Questions about the array below. Counting starts at 1.
1) Which number is the entry in the bottom-right corner?
2) Which number is the entry at row 2, column 1?
3) Which number is the entry directly below 145?
4) Which number is the entry directly below the smallest entry?
5) Which number is the entry in row 3 and column 1?
6) Which number is the entry just left of the smallest entry?
7) Which number is the entry in the top-left corner?
8) Which number is the entry just right of 80?
99  132  93  75  108  76  70
86  94  89  65  107  47  97
90  148  98  101  112  79  98
94  143  98  110  113  90  121
86  135  97  88  108  59  83
103  145  94  94  109  83  83
86  86  96  76  95  42  84
95  150  100  115  114  101  118
87  127  97  81  107  57  93
89  61  97  80  90  48  100
86  107  97  73  102  47  91
90  139  97  95  111  73  105
101  156  118  75  97  122  68
85  113  96  79  102  45  78
1) 78
2) 86
3) 86
4) 101
5) 90
6) 95
7) 99
8) 90

Read these off the matrix that follows. Counting starts at 1.
1) Which number is the bottom-left entry?
2) Which number is the entry in the bottom-right corner?
3) Which number is the entry in row 3 and column 1?
4) Which number is the entry at row 1, column 2?
5) Which number is the entry in row 3 and column 2?
6) Which number is the entry in row 2 and column 1?
7) Which number is the entry in row 1 and column 1?
8) Which number is the bottom entry of the column that holds the smallest entry?
100  114  121  35  160  118  39  136  123  115  118
129  123  121  120  108  72  125  71  115  74  122
86  86  86  90  105  129  88  128  90  130  86
90  90  91  90  108  125  89  124  94  125  90
92  101  106  51  140  127  54  139  110  125  103
139  147  152  66  160  65  76  83  146  64  150
107  110  113  80  127  105  84  112  113  104  111
115  111  111  110  108  91  112  90  108  92  111
126  125  125  101  122  78  107  82  121  78  125
88  78  75  129  74  124  125  110  77  125  76
133  118  113  157  80  64  160  51  105  66  116
137  124  119  151  88  58  155  49  111  61  122
123  121  121  104  118  82  108  84  117  82  121
106  109  112  77  128  107  80  113  112  106  111
108  121  129  36  163  109  42  129  129  106  125
1) 108
2) 125
3) 86
4) 114
5) 86
6) 129
7) 100
8) 36

Read these off the array that follows. Counting starts at 1.
1) Report the top entry of the column that holds the largest entry.
2) Report the entry at row 2, column 1.
3) Report the entry at row 1, column 3.
4) Report the entry just left of the largest entry.
5) Report the entry just left of 130.
6) Report the entry directly below the smallest entry.
7) Report the entry just left of 89.
8) Report the entry directly below 83.
69  130  143  139  141
102  67  87  60  91
90  67  98  58  103
85  66  102  59  110
148  100  52  97  48
61  80  131  76  138
93  141  122  152  117
146  92  53  89  49
79  133  135  143  131
83  72  107  66  113
96  140  120  151  114
87  66  100  58  107
1) 139
2) 102
3) 143
4) 122
5) 69
6) 138
7) 53
8) 96

array([ 83,  93,  82,  75, 136,  57, 107, 134,  90,  75, 107,  78,  50])
Read off the entry just right of the largest entry.
Answer: 57
The entry just right of 134: 90
The entry just left of 136: 75

101  127  75  42  52  77
130  120  120  107  127  109
146  106  74  92  109  120
107  125  109  55  35  108
151  134  63  83  84  102
107  115  87  60  49  112
115  115  134  99  130  100
155  132  109  104  112  119
110  136  124  47  78  85
158  152  114  80  124  99
112  86  40  93  76  114
102  102  102  37  62  110
152  107  57  101  59  136
117  88  44  96  74  119
141  108  44  85  73  120
The entry directly above 87 is 63
The entry directly above 106: 120
The top-left entry is 101
What is the entry directly above 63?
Answer: 109
The 2nd entry, reading row by row: 127
What is the entry directly above the smallest entry?
Answer: 109
What is the largest entry in the last row?
Answer: 141
What is the second largest entry?
Answer: 155
What is the fourth entry in reading order?
Answer: 42
What is the entry just right of 76?
Answer: 114
The fifth entry from the end, reading row by row is 108
The entry in the top-right corner: 77
What is the bottom entry of the column that holds the smallest entry?
Answer: 73
What is the smallest entry in the last row?
Answer: 44
What is the entry directly below the largest entry?
Answer: 112
The entry directly above 78: 112
What is the entry directly below the smallest entry?
Answer: 84
What is the entry just right of 49?
Answer: 112
The entry directly below 132 -> 136
The entry in the bottom-right corner -> 120
What is the last entry in the row that holds the largest entry?
Answer: 99
What is the fifth entry, reading row by row?
Answer: 52
The entry just left of the smallest entry -> 55
What is the largest entry in the first column?
Answer: 158
The largest entry in the last column -> 136
The third entry on the diagonal from the top-right corner: 92
